Each row is followed by its class.
[-32 -43 -22   0 -26  26 -81  17 -58  90 -20  42   3 -48 -24  32  12  -5
  11 -13 -14  19  -7 -31   8  -5 -22  35  27  24 -24  -9 -13] => J
[-39  31 -19  62  14  33  12 -71 -13 -35 -28  82  23 -55  48 -26 -23 -29
 -43  90 -11 -23  33  11   9 -13  44  33  29  27  37  -6  22] => M
[-26 -26  -1 -10 -12  -3 -68  11   0 -22   4  65  33 -18  21  19  38 -25
   7 -97  15  39  17 -45 -25  -3  52  35   5 -23   5  55  42] => M
[-31  59 -25  63  24  21  -9 -57   3 -12 -25  83  60 -66  38  -7 -21 -26
 -33  61  -5  -2  33  10   3 -13  42  27  30  10  27 -14   7] => X
[-28  -2 -37   2 -14  43 -55  28 -67  76  -3  36   9 -38 -10  41   5 -17
  23 -15 -28   0  -7 -20   6   5 -34  34  35  -1 -14 -13 -14] => L
[-21 -34 -36   7 -24  12 -88   6 -71  84 -15  41 -11 -49 -33  17   9  -8
   1   6  -4   6  -6 -26   6  -5 -22  37  41  12 -37   3 -22] => U
[-30   1  13 -11   6  -1 -56  23 -15   0   0  68  47 -15   1  18  40 -31
  28 -69  10  46  26 -41 -25 -12  43  31  10 -14   0  44  13] => S
[  9  -1 -30  50  17 -53  13 -14 -50 -16   6 -11 -22   0   6 -24 -22 -23
   9  -5  57  11   0 -45 -14 -25  37   6 -43  35  63 -10 -11] => J
[-41  15 -29  55  22  38  -8 -41  16 -18 -46  92  43 -86  33  -9 -19 -46
 -16  75  -9 -21  40   9  -5 -29  56  27  39  31  36 -12  11] => C
[ 14  14 -15  51   6 -49  31  10 -53 -28   7 -12 -21   8  15 -41 -27 -19
  33  16  55  -4  -5 -40  -6 -14  34  16 -61  22  72   3 -11] => N
[ -26  -23    1  -14   -7  -15  -71   20    6  -29   18   55   27   -7
   15   25   39  -26   24 -114   21   37   10  -55  -34  -11   31   41
    4  -22   -3   58   36] => M
[-43  28  -3  47  14  21  -4 -54   0  -8 -38  90  43 -64  27 -35 -13 -28
 -32  64   5   2  41  38  11 -17  11  18  33  -7  12   6 -11] => R
[-46  22 -31  58  23  44 -16 -50  10 -19 -41 104  45 -87  24 -10 -17 -49
 -11  77 -12 -19  38  14  -6 -29  51  31  40  25  28  -5   4] => C
[-29 -42 -12  14 -12  39 -72  27 -59  77 -31   9  11 -60 -33  19  31 -17
  42  16  -9   8  -8  -3  13 -16 -17  27  44   6 -18  -7 -16] => C
[ 19 -23 -23  48  27 -36  41  16 -49  -4   8 -17 -30   1  15 -29  -8  -7
  12   1  60   3  -9 -35   3 -38  51 -10 -49  20  68 -20   9] => J
[-31 -19   1   5 -27  14 -83  27 -53  68 -25  21  15 -33 -15  15  21  -5
  34  -4 -13   5 -10 -14   6 -10 -18  35  21  12 -24   3 -18] => N
[ 11   5 -17  46  25 -57   5  22 -54  -9   6 -17 -21  15   9 -34  -7 -12
  14   5  43  18  -9 -30 -22 -21  22   1 -42  27  59 -10  -7] => D
[-34 -41  -5  22 -11  38 -46  12 -93  81  -9  12 -14 -38 -17   3  23  -1
  33  34 -28  -1  -7   1  31  -4 -25  57  25   3 -19   3   3] => M
[-28 -24  16   5  -1  30 -48  30 -85  87 -14  15   5 -31 -27   9  27  -6
  46  23 -14  15  -1  -8  24  -4 -39  38  32  13 -26  -4 -21] => S
[-17 -32 -37  12 -20  15 -76  17 -76  88  -9  39 -11 -63 -25  23   5 -16
  10  10  -4   3   3 -24   7  -5 -34  43  40  21 -27 -12  -4] => U
[-39  55 -47  53  27  20  25 -45  -9 -21 -21 101  41 -54  49   0 -26 -49
 -27  51  -8 -22  32  10   1 -11  47  26  38  15  27  -8  -8] => L
[-31 -29 -13   9 -19   7 -74  38 -79 103 -29  22  -4 -33 -26  19  23   7
  15  10 -25  20 -13 -20  -3  -1 -30  34  35  16 -26 -16 -23] => D
[-25  -2  16 -16   2  -7 -69  23  -3 -10  -2  69  48 -23   5  23  38 -23
  25 -90  15  43  31 -37 -32 -10  37  31   7 -14  -8  43  18] => S
[ 18  -4 -40  50  22 -53  20 -17 -57 -16   7  -3 -33   0   0 -42 -31 -25
  13   4  65  -5   2 -22 -12 -28  19   8 -39  15  47  -6  -8] => U
[ 21   6 -22  59  35 -43  48  12 -56  -2  18 -30 -13   0   3 -37  -3  -8
  23  19  52  -5 -16 -36   3 -24  49  -5 -48 -25  64 -21  12] => X
[ 23 -11 -15  53  28 -57  39  33 -67   2  -6 -30 -27  18  12 -49   9   0
  11  26  60  13 -16 -21 -12 -25  34 -14 -51   1  63 -20  -4] => D
[  9  17 -10  45   9 -33  34  -3 -47 -30   0  -2 -23   5  10 -47 -29 -11
  30  12  52 -18  -5 -15  -1 -17  19  10 -60   7  55   3 -15] => N
[-42  29 -13  56  22  -3 -16 -31  -5  -9 -44  97  40 -52  42 -22  -7 -12
 -40  63   0   7  26  25  -5 -22  37  19  31  32  15 -12  -5] => D
[ 11  18  -7  43  29 -23  28   4 -68 -25  10  -8 -25   1   8 -32 -16 -25
  25  25  45   5  10 -33  -6 -19  32   3 -44  27  64  -8 -12] => S
[ 13  26 -27  57  30 -42  27   0 -49 -17  25 -20  -6  -1  -1 -24 -17 -22
  25  11  39   3  -8 -36  -5 -15  37  13 -49  -7  62  -8   1] => X
[ 21 -20 -22  57  22 -41  51   6 -57  -8   4 -11 -28   0  15 -32  -9 -11
   6  15  61   5  -5 -33   3 -39  57 -11 -51  14  71 -21   5] => J
[-23  13 -12  -3   1 -16 -82  20   9  -2  19  57  62 -28   0  32  42 -18
  17 -89   5  54  10 -47 -33  -2  56  28   6 -37  -3  43  28] => X
[ -21  -15  -17  -16    0  -32  -77   10   16  -17    8   81   31  -25
    6   14   26  -22    2 -107   39   36   20  -25  -25  -20   36   28
   12  -18  -22   57   19] => U
[-43  31 -21  45  18  40 -24 -49  23 -41 -34  88  49 -80  30  -5 -19 -52
 -22  81 -12  -8  32  16  -5 -21  39  19  36  32  40  -3  13] => C
[-26   0   9 -15   8  -7 -67  29 -16  -3   6  55  39 -14   0  21  44 -22
  40 -85  24  45  18 -52 -41  -9  32  32   5 -15  -2  44   8] => S
[-23 -39 -14  14 -14  19 -60  25 -58  82  -3  27   2 -42 -22  36  14  -4
  26  -2 -16  22  -2 -10  14 -13 -25  37  24  25 -24  -8 -14] => J
[-25 -18 -19  23  -4  15 -77  27 -78 100  -8   0  16 -51 -24  22  26   0
  34  18 -18  15 -20 -34   7   3  -9  39  28  -5 -10 -15  -5] => X
[ 22   4 -11  52   5 -50  45  14 -52 -24  -7 -18 -21  12  22 -41 -13  -9
  24  11  70  -8  -9 -42  -7 -21  54   1 -54   9  69  -1 -15] => N
[-29 -46 -10  -3 -29  35 -81  42 -59  92 -22  35   9 -56 -20  16  21 -18
  17 -11 -16  28   3 -27   1  -5 -38  26  24 -10 -13 -10 -12] => R
[-36 -22  -1  -2 -18  23 -72  16 -89  84 -21  36  -4 -53 -29  17  15  -6
  29  19 -18  12   3 -34   6   7 -29  41  35  20 -23  -8 -21] => S
[-33 -41 -23   1 -28  36 -84  13 -53  75 -39  34   3 -72 -32  16  11 -13
  26  -2 -14   0   4 -17   5  -9 -16  37  29   4 -15  -7 -13] => C
[-27 -14   5  -5  -4 -11 -73  44  -6   3  12  48  46 -21  -3  16  46 -35
  28 -95  27  60  15 -50 -35 -15  24  24  10 -36   9  52  16] => R
[-21 -26  -3  -1 -13  39 -59  32 -86  92 -16  31  -3 -46 -27  21  18  -7
  38  11 -13  13   5 -29   9   7 -38  40  26  13 -23 -10 -17] => S
[ 18   1 -43  50  15 -59   8 -13 -68 -11  10  -7 -37   7  -3 -36 -24 -25
   8  -3  67   4  -2 -38 -14 -28  33  12 -34  18  45   4 -23] => U
[-28  53 -22  68  26  14  -8 -52  -6  -7 -19  78  54 -69  36  -9 -19 -20
 -28  69   0  -5  28   5   8 -13  44  28  33  13  26 -11   4] => X
[ 17  -5 -35  45  20 -65  18 -18 -56 -22  13  -9 -37   7  -2 -48 -29 -19
   9   4  65  -2  -2 -20  -7 -29  23   3 -43  15  47  -6  -7] => U
[-25  -4 -14  21  -1  28 -76  25 -71  96  -2   5  23 -47 -28  25  24   2
  40   7 -20  20 -12 -12  14  -2 -33  45  28 -11 -21  -8  -8] => X
[-44  59 -45  55  32  27  12 -41  -7 -23 -19  95  49 -55  49   2 -20 -54
 -30  63  -9 -20  22  -4   0  -8  53  17  50  25  39 -12   2] => L
[ 17  -3 -28  48  18 -50  19  -7 -55  -7  14 -20 -29   6   0 -26 -17 -16
  12  -3  58  11  -2 -35  -2 -22  40   2 -44  31  54  -1 -15] => J
[-45  45 -19  63  16  32  11 -42 -12 -11 -43  95  40 -62  39 -25 -20 -38
 -21 109 -15 -28  24   7   6 -11  65  30  19  28  41   0   3] => N
[-24 -27   8  -8  -5 -19 -75  38   2   9  -1  54  48 -29   5   9  51 -36
  15 -87  28  58  18 -36 -25 -16  34   8  17 -35   3  47  17] => R
[ 21 -26 -24  47  15 -34  30   4 -46 -12 -15 -27 -25 -12   1 -43  -5 -15
  28  19  65  -4  -5 -24  -7 -28  50 -10 -42  -5  64 -10 -10] => C
[-46  32 -14  56  33   9  -1 -21  -8   0 -41  91  41 -57  41 -12  -5 -38
 -35  88 -21   2  27  21  -2 -22  45  24  37  38  28 -13  10] => D
[-45  18 -25  59  21  25   8 -52 -21 -28 -17 100  19 -65  46 -22  -8 -45
 -31  84  -9 -16  30  -2   9 -18  61  39  28  24  33   7  23] => M
[-43  43  -8  57   4  16  -5 -52  -1 -19 -52  99  44 -54  46 -25 -29 -16
 -22  61   8 -20  29  15   6 -12  47  39  25  30  20  12 -19] => N
[-40  30 -12  54  15  25  14 -72  -6 -38 -30  83  23 -54  48 -27 -24 -23
 -37  70  -1 -21  37  23  14  -7  33  40  27  20  23   5  15] => M
[-29 -36 -23   9 -22  36 -81  18 -69  90 -14  39   2 -51 -27  35  14 -10
   8   1 -17  17  -8 -31  13  -7 -20  34  29  25 -18  -8 -12] => J
[-43  31 -20  58  22  12  12 -68  -3 -11 -38  98  33 -61  32 -14 -26 -23
 -34  61   7  -8  36  31  16 -22  38  34  28  35  10   3 -18] => J
[  8  23 -42  35  25 -42  39  -8 -52 -30  16 -10 -17  20  14 -26 -26 -33
  24 -14  45  -5  -9 -22 -14  -5  18  -1 -45  -7  56  -5 -23] => L
[-19  -1  12 -19   5 -19 -72  32 -14  -7  13  54  39  -8   1  23  45 -28
  41 -92  30  55  17 -57 -38  -4  27  28   9 -11  -5  56   2] => S
[ 18  23 -31  47  29 -30  66   7 -49 -40  17 -17 -16  17  25 -18 -19 -26
  12  -6  54 -11 -10 -22  -1 -13  50 -22 -31  -5  72 -13  -5] => L
[  5  -3 -15  39  24 -57  19  21 -50  -6   0  -8 -28  14  11 -41 -12   4
  18  -2  43  14  -6 -13 -12 -18  26   4 -51  20  49  -9 -11] => D
[  5 -18 -12  42  20 -43  26  15 -60  -1   6 -19 -25  -2  -4 -54 -10 -28
  29   7  51  10  -1 -27  -6 -22  13   4 -54 -15  61  -1 -10] => R
[ 19 -24 -27  40  13 -37  27   3 -34 -24 -14 -24 -27 -15   7 -41 -12 -17
  20  19  61  -5  -5 -32 -13 -26  52 -12 -43   4  69 -15  -8] => C
[  6  -2 -16  53  18 -35  23  13 -65  -1  12 -12 -23  -7  -4 -42 -13 -34
  26   7  48  14  10 -25  -4 -24  21  10 -44  -3  62   4 -18] => R
[-18 -33 -37   1 -21  14 -88  10 -61  79 -17  37 -11 -52 -25  17   7  -9
   0  -5   1   0  -4 -28   0 -10 -32  33  35  12 -30 -10  -7] => U
[ 11 -10 -21  40  19 -47  29 -12 -40 -16  10  -4 -24  13   5 -28 -28 -10
  19 -13  52  14   3 -14   0 -22  25  11 -57  22  46   5 -20] => J
